Below is a small trained network, with its code and all its weights. Each question gives an input and a class and asks what happens when units are switched off, that is, made to give their printed mean instead of their output.

import numpy as np


def w(rows, s, z=0):
    codes = np.array(rows[::2]) - 128.0
    scale = np.full(codes.shape[1], s)
    scale[-1] = z or s
    return codes * scale


def f(y):
    return np.maximum(y, 0)


def log_softmax(a):
    a = a - a.max(-1, keepdims=True)
    return a - np.log(np.exp(a).sum(-1, keepdims=True))


def net(x, mask):
    res = np.array(x, float).reshape(1, 4) / 4 @ E
    y = f(res @ A[0][:, :-1].T + A[0][:, -1])
    res = res + np.where(mask, y, B[0][:, -1]) @ B[0][:, :-1]
    return log_softmax(res[-1] @ U[:, :-1].T + U[:, -1])


A, B = {}, {}
E = w([
[155,11,169,167,86,144,169,121,127,219,136],'x0',
[69,163,164,161,167,119,179,184,208,135,222],'x1',
[121,143,241,11,138,114,147,192,38,141,120],'x2',
[116,134,159,201,156,121,150,190,195,120,2],'x3',
],0.0089)
A[0] = w([
[141,147,123,135,148,114,131,166,133,112,51,85],'n0',
[116,141,175,162,128,141,116,147,177,148,39,68],'n1',
[116,127,155,170,140,101,127,167,144,121,68,77],'n2',
[133,120,76,100,134,156,122,112,101,139,206,114],'n3',
[117,128,78,176,139,132,107,98,159,127,142,67],'n4',
[135,67,150,129,124,130,124,113,131,135,132,155],'n5',
[105,117,172,140,141,121,141,147,190,109,198,75],'n6',
[119,116,85,73,133,116,128,98,86,134,199,72],'n7',
[119,80,149,126,113,120,128,105,144,153,125,78],'n8',
[126,139,134,137,132,120,145,151,139,125,94,98],'n9',
[122,147,230,85,129,135,151,170,78,124,94,78],'n10',
[141,148,115,110,114,114,110,76,96,121,198,76],'n11',
[135,145,187,124,129,128,130,171,157,128,168,114],'n12',
[129,135,142,136,138,128,134,149,148,124,82,250],'n13',
[139,111,79,170,138,87,108,109,142,115,138,84],'n14',
[148,61,77,100,113,132,109,81,59,104,14,74],'n15',
[124,114,74,173,135,145,109,98,191,113,142,127],'n16',
[143,100,81,96,114,128,107,85,54,142,15,124],'n17',
[114,148,138,135,138,135,116,138,146,107,96,131],'n18',
[137,140,149,73,139,123,110,165,125,143,121,88],'n19',
[111,194,114,124,141,131,123,138,143,102,146,166],'n20',
[116,9,170,162,111,141,164,135,120,198,126,83],'n21',
[94,230,116,116,155,126,139,147,145,82,136,78],'n22',
[112,95,141,125,131,103,117,171,81,120,144,102],'n23',
[163,23,163,159,121,114,143,138,127,164,141,65],'n24',
[109,143,191,67,133,130,141,175,110,115,125,142],'n25',
[119,195,96,104,144,106,117,167,144,94,146,92],'n26',
[123,45,171,148,130,138,138,137,135,176,135,121],'n27',
[139,237,70,82,129,135,96,106,94,69,54,85],'n28',
[115,190,146,132,146,128,132,166,172,105,166,89],'n29',
[135,121,104,97,117,118,135,86,101,121,201,158],'n30',
[152,146,190,56,134,121,144,156,106,125,106,99],'n31',
[106,176,200,121,122,133,148,105,106,140,102,107],'n32',
[145,114,140,98,115,119,102,104,126,128,84,77],'n33',
[140,124,118,103,132,127,126,125,117,103,186,83],'n34',
[128,145,150,143,139,132,172,158,172,107,27,94],'n35',
[112,173,176,162,135,129,164,188,197,150,221,100],'n36',
[97,118,171,162,141,126,150,148,158,147,192,79],'n37',
[137,138,3,187,103,134,163,103,170,113,120,94],'n38',
],0.014,0.012)
B[0] = w([
[130,134,138,100,96,191,118,156,135,131,133,176],'n0',
[128,119,127,101,108,220,98,170,138,130,129,189],'n1',
[128,127,142,115,119,202,107,160,134,125,122,176],'n2',
[93,129,159,155,96,148,117,154,128,132,112,181],'n3',
[140,132,113,107,185,150,67,116,131,124,127,165],'n4',
[118,134,138,135,117,102,146,93,141,106,121,180],'n5',
[160,116,85,114,166,145,173,185,121,120,119,173],'n6',
[130,130,148,115,92,198,95,165,140,129,130,180],'n7',
[159,141,145,106,134,143,119,109,120,107,116,151],'n8',
[132,144,129,137,121,164,126,143,138,133,122,151],'n9',
[117,117,102,112,177,140,42,104,114,136,140,220],'n10',
[115,136,143,110,112,179,116,180,148,108,133,170],'n11',
[139,116,119,133,165,114,145,154,120,134,128,169],'n12',
[42,138,157,223,56,3,130,141,134,121,129,227],'n13',
[122,125,108,105,148,139,92,108,126,149,137,158],'n14',
[150,112,103,114,190,131,214,202,117,138,127,237],'n15',
[104,128,118,133,172,96,68,99,111,141,132,197],'n16',
[119,135,113,146,171,92,219,181,113,144,144,249],'n17',
[127,133,130,127,105,143,118,141,149,116,113,161],'n18',
[130,132,102,118,159,144,94,116,128,130,124,167],'n19',
[123,128,146,142,90,74,160,86,133,135,120,184],'n20',
[173,146,131,111,84,139,141,42,139,108,115,222],'n21',
[181,128,135,93,92,146,147,66,139,109,130,184],'n22',
[120,135,108,136,145,139,105,105,133,135,123,158],'n23',
[174,124,140,91,93,141,122,71,150,117,140,192],'n24',
[100,126,109,136,156,100,70,95,108,130,134,217],'n25',
[159,119,137,123,99,139,155,71,134,128,103,172],'n26',
[147,134,148,120,89,110,150,70,135,134,119,199],'n27',
[193,122,140,99,95,131,181,43,141,118,128,214],'n28',
[162,122,124,112,159,138,178,135,120,146,150,174],'n29',
[77,134,142,185,83,106,105,159,137,123,110,198],'n30',
[121,131,113,136,183,126,71,96,131,141,127,209],'n31',
[117,135,118,124,161,128,103,120,125,137,122,169],'n32',
[150,105,106,114,139,145,141,155,119,131,147,159],'n33',
[145,130,138,129,111,172,120,148,146,124,126,152],'n34',
[122,134,157,125,103,209,95,166,126,121,134,203],'n35',
[132,130,106,122,176,126,231,200,106,129,127,211],'n36',
[139,111,121,123,158,127,193,155,123,147,142,173],'n37',
[113,126,106,114,194,131,46,93,99,137,136,206],'n38',
],0.032,0.017)
U = w([
[119,132,104,137,179,117,45,95,104,114,130,115],'0',
[170,115,119,137,152,118,185,177,108,105,130,186],'1',
[207,140,163,106,74,123,137,62,152,66,100,126],'2',
[105,144,185,154,69,206,81,192,157,79,106,79],'3',
[66,138,167,244,68,2,105,141,134,81,113,253],'4',
[214,59,130,118,80,40,34,203,165,59,160,44],'5',
],0.0079,0.0039)

Each question gives the input, the list of numbers given to net, and the class t.
The units are the neurons (one row each of A and B). Each row of codes is followed by its name. A weight is (code - 128) times the scale printed after its matrix; where a second scale follows, it is the last column's (A, B and U).
mask holds one flag per neuron, in row order. A switched-off neuron (its flag False) gives its mean, the last column of its row in B, instead of its output. The means were averaged over made-up inputs and are rounded, as every weight is.
A unit's drop is (log p(t) with every unit on - log p(t) with that unit switched off) / (log p(t) with every unit on - log p(t) with every unit switched off).
The circuit of an input: a set's keep is (log p(t) with only the set's units on - log p(t) with every unit switched off) / (log p(t) with every unit on - log p(t) with every unit switched off). Starting from the 12 units with the biggest drops (on a tie, the unit counted first), units are removed one at a time, each time the one whose removal leaves the highest keep (on an exact tie, the one counted first), for as long as the keep stays at least 0.8.
units of the circuit, in order: the units of the circuit, biggest drop first
most important unit: the unit with the biggest drop
k most important neurons: the k neurons with the biggest drops, biggest first
drop when u is switched off: that unit's drop, to one decimal
input [-3,6,7,4], class 0: most important unit => n10
input [5,2,-2,-6], class 3: 4 most important neurons => (n28; n13; n30; n3)
input [-8,5,6,7], class 2: 3 most important neurons => (n22; n28; n26)
input [-4,-2,0,0], class 2: 2 most important neurons => (n28; n30)
input [6,-2,-5,-5], class 2: 4 most important neurons => (n13; n21; n10; n24)
input [-4,2,4,4], class 0: 4 most important neurons => (n21; n25; n10; n27)
input [1,5,-5,4], class 0: 4 most important neurons => (n38; n16; n15; n17)
input [1,-7,5,-6], class 1: 2 most important neurons => (n17; n15)
input [8,3,8,2], class 0: 3 most important neurons => (n10; n25; n31)
input [-7,-6,-3,-3], class 2: 2 most important neurons => (n28; n36)
input [6,-3,6,-2], class 0: 3 most important neurons => (n10; n28; n31)
input [-8,-5,6,2], class 2: 2 most important neurons => (n28; n22)
input [7,-2,-8,1], class 0: 2 most important neurons => (n38; n16)
input [0,-4,-3,5], class 3: units of the circuit, in order => (n35)
input [3,0,0,2], class 4: 2 most important neurons => (n28; n22)
input [7,6,0,6], class 2: drop when n17 is switched off => 0.8
input [6,-1,7,0], class 0: drop when n10 is switched off => 0.6
input [2,4,-5,1], class 0: drop when n16 is switched off => 0.1
input [4,1,2,5], class 3: drop when n22 is switched off => 0.1
input [-5,-6,2,-8], class 3: units of the circuit, in order => (n7)
